Here is a tiny trained network, its code and every weight. The questions are about switching its units off for an input and a target symbol, where a switched-off unit gives its printed mean instead of its output.

import numpy as np


def w(rows, s, z=0):
    codes = np.array(rows[::2]) - 128.0
    scale = np.full(codes.shape[1], s)
    scale[-1] = z or s
    return codes * scale


def f(y):
    return np.maximum(y, 0)


def softmax(a):
    e = np.exp(a - a.max(-1, keepdims=True))
    return e / e.sum(-1, keepdims=True)


def log_softmax(a):
    a = a - a.max(-1, keepdims=True)
    return a - np.log(np.exp(a).sum(-1, keepdims=True))


def net(x, mask):
    ids = ['ΓΨβημπτ'.index(c) for c in x.split()]
    T = len(ids)
    res = E[ids] + P[:T]
    u = 0
    for l in range(2):
        q, k, v = (res @ M[l].T for M in (Q, K, V))
        z = softmax(np.where(np.tri(T) > 0, q @ k.T / 4**0.5, -1e9)) @ v
        res = res + np.where(mask[u], z, O[l][:, -1]) @ O[l][:, :-1]
        u += 1
        y = f(res @ A[l][:, :-1].T + A[l][:, -1])
        res = res + np.where(mask[u : u + 8], y, B[l][:, -1]) @ B[l][:, :-1]
        u += 8
    return log_softmax(res[-1] @ U[:, :-1].T + U[:, -1])


Q, K, V, O, A, B = {}, {}, {}, {}, {}, {}
E = w([
[84,172,114,44,95,105,200,176],'Γ',
[155,113,138,147,65,184,191,151],'Ψ',
[155,148,110,114,131,45,119,149],'β',
[101,157,251,156,89,112,113,193],'η',
[155,199,176,185,107,194,142,123],'μ',
[29,110,127,135,80,169,152,92],'π',
[94,102,138,45,67,13,161,42],'τ',
],0.017)
P = w([
[158,57,161,136,203,95,144,139],'0',
[175,99,152,109,187,123,141,116],'1',
[164,104,135,152,150,99,159,119],'2',
[166,102,118,138,134,108,142,110],'3',
[168,111,123,142,119,112,131,106],'4',
[163,151,113,129,101,128,109,97],'5',
[170,148,102,141,66,137,86,106],'6',
[172,142,86,116,35,133,85,100],'7',
[167,181,93,106,42,132,68,87],'8',
[178,179,107,115,16,135,54,83],'9',
[175,217,103,78,21,121,66,66],'10',
[174,168,120,132,28,129,18,56],'11',
[186,179,131,111,2,141,52,83],'12',
],0.0061)
Q[0] = w([
[11,113,100,7,245,99,113,44],'0.h1',
[253,190,220,122,71,60,214,59],'0.h1',
[234,67,212,103,117,132,114,123],'0.h1',
[133,249,202,108,63,154,216,76],'0.h1',
],0.0053)
K[0] = w([
[107,204,175,100,27,185,190,221],'0.h1',
[226,230,91,141,89,63,102,32],'0.h1',
[209,77,125,135,187,32,97,82],'0.h1',
[143,124,76,193,75,94,118,1],'0.h1',
],0.0061)
V[0] = w([
[58,169,161,191,96,255,164,179],'0.h1',
[30,119,146,156,152,219,106,136],'0.h1',
[27,159,44,111,22,157,182,135],'0.h1',
[160,159,81,174,31,101,61,182],'0.h1',
],0.0053)
O[0] = w([
[220,70,204,202,16,76,243,63,107],'0.h1',
[169,61,122,174,88,151,242,223,29],'0.h1',
[237,42,156,74,57,253,54,178,255],'0.h1',
[197,166,176,127,154,52,18,121,136],'0.h1',
],0.0049,0.0029)
A[0] = w([
[107,156,136,205,156,215,43,147,166],'0.n1',
[56,149,75,116,221,18,71,173,158],'0.n2',
[123,240,102,155,165,96,2,150,255],'0.n3',
[186,168,150,234,70,119,153,190,95],'0.n4',
[199,171,47,95,149,81,154,68,160],'0.n5',
[13,120,62,143,191,132,117,61,41],'0.n6',
[34,138,157,75,100,151,113,52,239],'0.n7',
[88,159,54,163,145,206,105,160,210],'0.n8',
],0.0069,0.0015)
B[0] = w([
[92,172,99,93,75,89,210,105,205],'0.n1',
[187,126,193,156,180,160,126,74,183],'0.n2',
[214,36,137,88,93,85,165,152,251],'0.n3',
[166,168,153,142,190,165,145,110,200],'0.n4',
[111,105,147,201,129,73,73,124,185],'0.n5',
[105,116,156,139,74,188,153,127,142],'0.n6',
[105,75,55,96,48,78,145,108,255],'0.n7',
[112,107,149,40,112,1,124,111,172],'0.n8',
],0.0076,0.0056)
Q[1] = w([
[169,62,36,104,58,136,53,170],'1.h1',
[171,113,125,175,194,114,170,218],'1.h1',
[142,135,207,64,65,110,2,106],'1.h1',
[184,224,136,230,137,186,116,186],'1.h1',
],0.0077)
K[1] = w([
[164,109,120,130,150,96,5,115],'1.h1',
[61,93,202,92,108,127,244,169],'1.h1',
[163,194,160,196,90,78,38,76],'1.h1',
[144,193,204,153,132,255,203,180],'1.h1',
],0.0069)
V[1] = w([
[185,55,124,164,133,35,80,77],'1.h1',
[48,77,103,169,123,156,109,97],'1.h1',
[97,133,205,151,121,159,152,171],'1.h1',
[59,107,148,94,101,108,169,1],'1.h1',
],0.008)
O[1] = w([
[185,72,139,65,165,172,93,52,247],'1.h1',
[117,67,133,140,43,204,82,208,95],'1.h1',
[100,136,196,198,70,109,101,155,90],'1.h1',
[201,66,1,127,95,75,44,195,207],'1.h1',
],0.0075,0.015)
A[1] = w([
[123,200,159,149,198,140,144,62,57],'1.n1',
[164,15,65,87,133,81,161,155,36],'1.n2',
[135,105,72,146,162,199,126,2,142],'1.n3',
[102,129,48,77,118,151,96,63,156],'1.n4',
[149,112,66,103,164,168,178,187,66],'1.n5',
[151,207,156,178,196,207,126,95,49],'1.n6',
[160,204,145,75,217,109,77,92,253],'1.n7',
[14,129,55,165,224,130,112,127,95],'1.n8',
],0.0074,0.005)
B[1] = w([
[28,84,29,93,188,128,83,226,152],'1.n1',
[140,197,126,171,82,195,53,172,255],'1.n2',
[204,214,130,61,160,129,171,236,197],'1.n3',
[123,111,254,126,139,175,103,152,231],'1.n4',
[145,172,167,217,58,50,56,34,151],'1.n5',
[63,121,2,163,190,206,100,181,143],'1.n6',
[54,7,124,62,98,152,154,206,200],'1.n7',
[175,67,105,157,30,88,94,75,128],'1.n8',
],0.006,0.021)
U = w([
[103,205,255,140,138,127,102,178,36],'Γ',
[155,148,134,98,161,144,150,101,101],'Ψ',
[94,155,59,110,188,181,127,149,88],'β',
[62,43,138,127,92,162,121,67,125],'η',
[153,200,77,79,96,24,176,148,163],'μ',
[231,148,171,164,144,175,181,31,255],'π',
[176,186,127,140,151,139,81,119,79],'τ',
],0.0058,0.0059)

Each question gives the input, a string of symbols that net reads in full, and the target symbol t.
The units are the heads (4 rows each of Q, K, V and O) and the neurons (one row each of A and B). Each row of codes is followed by its name. A weight is (code - 128) times the scale printed after its matrix; where a second scale follows, it is the last column's (O, A, B and U).
mask holds one flag per unit, layer by layer, with each layer's heads first. A switched-off unit (its flag False) gives its mean, the last column of its rows in O or B, instead of its output. The means were averaged over made-up inputs and are rounded, as every weight is.
A unit's drop is (log p(t) with every unit on - log p(t) with that unit switched off) / (log p(t) with every unit on - log p(t) with every unit switched off).
The circuit of an input: a set's keep is (log p(t) with only the set's units on - log p(t) with every unit switched off) / (log p(t) with every unit on - log p(t) with every unit switched off). Starting from the 12 units with the biggest drops (on a tie, the unit counted first), units are removed one at a time, each time the one whose removal leaves the highest keep (on an exact tie, the one counted first), for as long as the keep stays at least 0.8.
circuit, biggest first: the units of the circuit, biggest drop first
top k neurons: the k neurons with the biggest drops, biggest first
top k neurons in layer l: the k neurons of layer l with the biggest drops, biggest first
drop when u is switched off: that unit's drop, to one decimal
input β β β, target β: circuit, biggest first => [1.h1; 1.n7; 0.h1]
input β Γ β τ π, target τ: circuit, biggest first => [0.n7; 1.h1; 1.n2; 1.n7]
input β Ψ Γ π π Ψ μ π Γ Γ, target π: circuit, biggest first => [0.h1; 1.n1; 1.h1]
input β Γ μ μ η π Ψ μ η, target μ: circuit, biggest first => [1.n4; 1.n2]
input Γ π π η η Ψ Ψ η η β π, target π: circuit, biggest first => [0.h1; 1.h1]
input Γ β η π β Γ Γ π π π μ Γ β, target Ψ: top 3 neurons => [1.n7; 0.n3; 1.n3]
input Γ Ψ Γ Ψ η β η, target η: top 2 neurons in layer 1 => [1.n7; 1.n3]
input Γ π Γ μ Γ β β Γ μ Γ β π, target Ψ: top neuron in layer 1 => [1.n3]
input μ μ β μ Ψ Ψ μ μ η Ψ Γ μ, target μ: circuit, biggest first => [1.n4; 1.h1; 0.n1]
input η Γ Γ β π τ Γ τ μ Γ Γ Γ, target τ: top 3 neurons => [0.n7; 1.n2; 1.n5]
input η π Γ β β π μ, target Ψ: top 4 neurons => [0.n3; 0.n8; 0.n5; 1.n7]
input β Ψ Γ η, target η: circuit, biggest first => [0.h1; 1.n3; 1.n7]
input μ β μ τ Γ η Γ Γ π τ, target τ: circuit, biggest first => [1.h1; 1.n2; 0.n7; 1.n4]
input β π β π τ Γ η Ψ μ Γ β π, target π: top 2 neurons => [1.n3; 0.n7]
input η η π Γ Ψ τ μ η Ψ μ Γ μ Ψ, target τ: top 2 neurons => [0.n1; 1.n2]
input μ Γ β Ψ π Γ Γ β μ μ, target Ψ: top 4 neurons in layer 0 => [0.n3; 0.n5; 0.n8; 0.n2]
input Γ Γ Γ η τ μ, target τ: top 2 neurons in layer 1 => [1.n2; 1.n4]
input η π π Γ μ β η μ μ β, target Ψ: top neuron in layer 0 => [0.n3]
input μ τ μ η μ π μ Γ π π, target τ: top 2 neurons in layer 1 => [1.n2; 1.n7]
input μ τ Γ, target τ: top neuron => [1.n2]
input β β β Γ μ β μ π μ μ Ψ π Ψ, target Ψ: top 2 neurons in layer 1 => [1.n3; 1.n7]
input Γ η Γ Γ μ Γ η μ, target β: top 4 neurons in layer 1 => [1.n6; 1.n1; 1.n4; 1.n5]
input π β η β β Ψ η μ π β Γ Γ, target Ψ: top 2 neurons => [1.n3; 0.n3]
input μ Ψ τ Γ Γ η τ, target τ: drop when 0.n7 is switched off => 0.2
input τ Ψ μ μ μ, target τ: drop when 1.n2 is switched off => 0.6
